Here is a tiny trained network, its code and every weight. The questions are about switching its units off for an input and a target symbol, where a switched-off unit gives its printed mean instead of its output.

import numpy as np


def w(rows, s, z=0):
    codes = np.array(rows[::2]) - 128.0
    scale = np.full(codes.shape[1], s)
    scale[-1] = z or s
    return codes * scale


def f(y):
    return np.maximum(y, 0)


def softmax(a):
    e = np.exp(a - a.max(-1, keepdims=True))
    return e / e.sum(-1, keepdims=True)


def log_softmax(a):
    a = a - a.max(-1, keepdims=True)
    return a - np.log(np.exp(a).sum(-1, keepdims=True))


def net(x, mask):
    ids = ['αβγδεζηθλμπσφψω'.index(c) for c in x.split()]
    T = len(ids)
    res = E[ids] + P[:T]
    r = res
    for j in range(2):
        rows = slice(3 * j, 3 * j + 3)
        q, k, v = (r @ M[0][rows].T for M in (Q, K, V))
        z = softmax(np.where(np.tri(T) > 0, q @ k.T / 3**0.5, -1e9)) @ v
        o = O[0][rows]
        res = res + np.where(mask[j], z, o[:, -1]) @ o[:, :-1]
    y = f(res @ A[0][:, :-1].T + A[0][:, -1])
    res = res + np.where(mask[2:6], y, B[0][:, -1]) @ B[0][:, :-1]
    return log_softmax(res[-1] @ U[:, :-1].T + U[:, -1])


Q, K, V, O, A, B = {}, {}, {}, {}, {}, {}
E = w([
[98,112,195],'α',
[161,120,119],'β',
[163,122,118],'γ',
[168,109,122],'δ',
[89,102,206],'ε',
[110,122,191],'ζ',
[115,121,183],'η',
[161,124,120],'θ',
[88,135,234],'λ',
[114,123,195],'μ',
[252,146,66],'π',
[115,123,183],'σ',
[238,145,88],'φ',
[202,214,157],'ψ',
[190,15,23],'ω',
],0.013)
P = w([
[70,134,113],'0',
[109,120,116],'1',
[136,108,126],'2',
[152,85,154],'3',
[166,73,179],'4',
[179,56,200],'5',
[178,47,229],'6',
[171,92,203],'7',
[2,214,90],'8',
[14,204,29],'9',
[35,187,8],'10',
],0.0075)
Q[0] = w([
[156,195,136],'H0',
[107,151,5],'H0',
[18,165,80],'H0',
[97,161,93],'H1',
[156,134,48],'H1',
[200,69,182],'H1',
],0.015)
K[0] = w([
[82,84,155],'H0',
[39,106,57],'H0',
[71,238,85],'H0',
[76,154,95],'H1',
[140,239,91],'H1',
[247,102,186],'H1',
],0.014)
V[0] = w([
[93,172,205],'H0',
[88,72,113],'H0',
[2,15,108],'H0',
[125,11,104],'H1',
[196,114,40],'H1',
[51,162,189],'H1',
],0.01)
O[0] = w([
[246,95,102,194],'H0',
[74,87,125,163],'H0',
[67,7,119,215],'H0',
[42,54,49,205],'H1',
[81,182,109,3],'H1',
[191,91,183,190],'H1',
],0.011,0.0026)
A[0] = w([
[162,154,119,1],'N0',
[50,108,107,100],'N1',
[56,91,134,170],'N2',
[105,134,246,99],'N3',
],0.012,0.0069)
B[0] = w([
[66,1,124,135],'N0',
[210,158,107,220],'N1',
[90,137,200,254],'N2',
[126,154,13,207],'N3',
],0.014,0.0089)
U = w([
[125,110,101,21],'α',
[143,129,129,28],'β',
[138,132,122,56],'γ',
[118,119,105,88],'δ',
[103,70,99,150],'ε',
[160,112,130,56],'ζ',
[146,112,124,66],'η',
[131,119,122,114],'θ',
[181,83,94,142],'λ',
[159,100,114,126],'μ',
[102,145,39,191],'π',
[144,105,102,145],'σ',
[125,146,77,134],'φ',
[247,195,199,91],'ψ',
[116,160,214,253],'ω',
],0.012,0.005)

Each question gives the input, a string of symbols that net reads in full, and the target symbol t.
The units are the heads (3 rows each of Q, K, V and O) and the neurons (one row each of A and B). Each row of codes is followed by its name. A weight is (code - 128) times the scale printed after its matrix; where a second scale follows, it is the last column's (O, A, B and U).
mask holds one flag per unit, heads first, then neurons. A switched-off unit (its flag False) gives its mean, the last column of its rows in O or B, instead of its output. The means were averaged over made-up inputs and are rounded, as every weight is.
A unit's drop is (log p(t) with every unit on - log p(t) with that unit switched off) / (log p(t) with every unit on - log p(t) with every unit switched off).
The circuit of an input: a set's keep is (log p(t) with only the set's units on - log p(t) with every unit switched off) / (log p(t) with every unit on - log p(t) with every unit switched off). Starting from all 6 units, units are removed one at a time, each time the one whose removal leaves the highest keep (on an exact tie, the one counted first), for as long as the keep stays at least 0.8.
circuit, biggest first: the units of the circuit, biggest drop first
most important unit: the unit with the biggest drop
top k neurons: the k neurons with the biggest drops, biggest first
which heads matter: for each layer, one digit per head in row order, 1 if its drop is at least 0.15 and else 0, layers parted by /
input π ε π α, target π: circuit, biggest first -> [H0, N3, N2]
input σ λ γ ω π ε λ ψ ψ σ θ, target ψ: circuit, biggest first -> [H1]
input σ ψ α, target ψ: which heads matter -> 10
input σ ψ ε λ, target ψ: which heads matter -> 11
input ε θ ω θ β ψ σ, target ψ: which heads matter -> 10
input ε ψ φ ε γ γ δ ζ π ψ φ, target ψ: which heads matter -> 01
input η ε ε ε, target ε: circuit, biggest first -> [N1, H0]
input ε ω λ λ σ ω θ θ, target ω: circuit, biggest first -> [N2, H0, N3, H1]
input λ π λ, target π: circuit, biggest first -> [N3, N2, H0]
input ε ε η η ε δ δ ε ω α, target ω: circuit, biggest first -> [N2, N3]
input β λ λ ψ ζ γ γ φ ω η α, target ω: top 2 neurons -> [N3, N2]
input λ μ π ε λ ε π α, target π: circuit, biggest first -> [N3, H0, N2]
input ε δ β λ ω γ, target ω: top 2 neurons -> [N2, N3]
input ζ ω ψ ε ψ θ, target ψ: circuit, biggest first -> [H0]
input λ λ π γ ε, target π: circuit, biggest first -> [N3, H0]
input λ β θ π, target π: top 2 neurons -> [N2, N1]
input η ε λ ε ε λ, target λ: circuit, biggest first -> [H0, H1, N3]
input π γ μ ε β σ ψ δ, target ψ: which heads matter -> 10
input μ ε ω ζ, target ω: circuit, biggest first -> [N2, H1, N3]
input ε ζ ε ω ε ε ε, target ε: circuit, biggest first -> [H0, H1]
input σ ω λ ζ γ ω λ φ ε ψ δ, target ψ: which heads matter -> 01
input π ω ψ, target ω: circuit, biggest first -> [H0]
input σ π ω β, target ω: which heads matter -> 11
input ε ζ ε π ζ, target π: circuit, biggest first -> [H0, N3, N2]
input ω ω θ, target ω: which heads matter -> 10
input λ π θ μ α ε λ θ λ ε ψ, target ψ: which heads matter -> 01
input ψ μ ε ω ω π, target ω: which heads matter -> 10
input π γ ε ω ψ, target ω: most important unit -> H1
input φ ε ω μ φ β μ ε ω μ, target ω: which heads matter -> 00
input ψ β δ μ β θ ε ω θ ψ ζ, target ψ: which heads matter -> 11
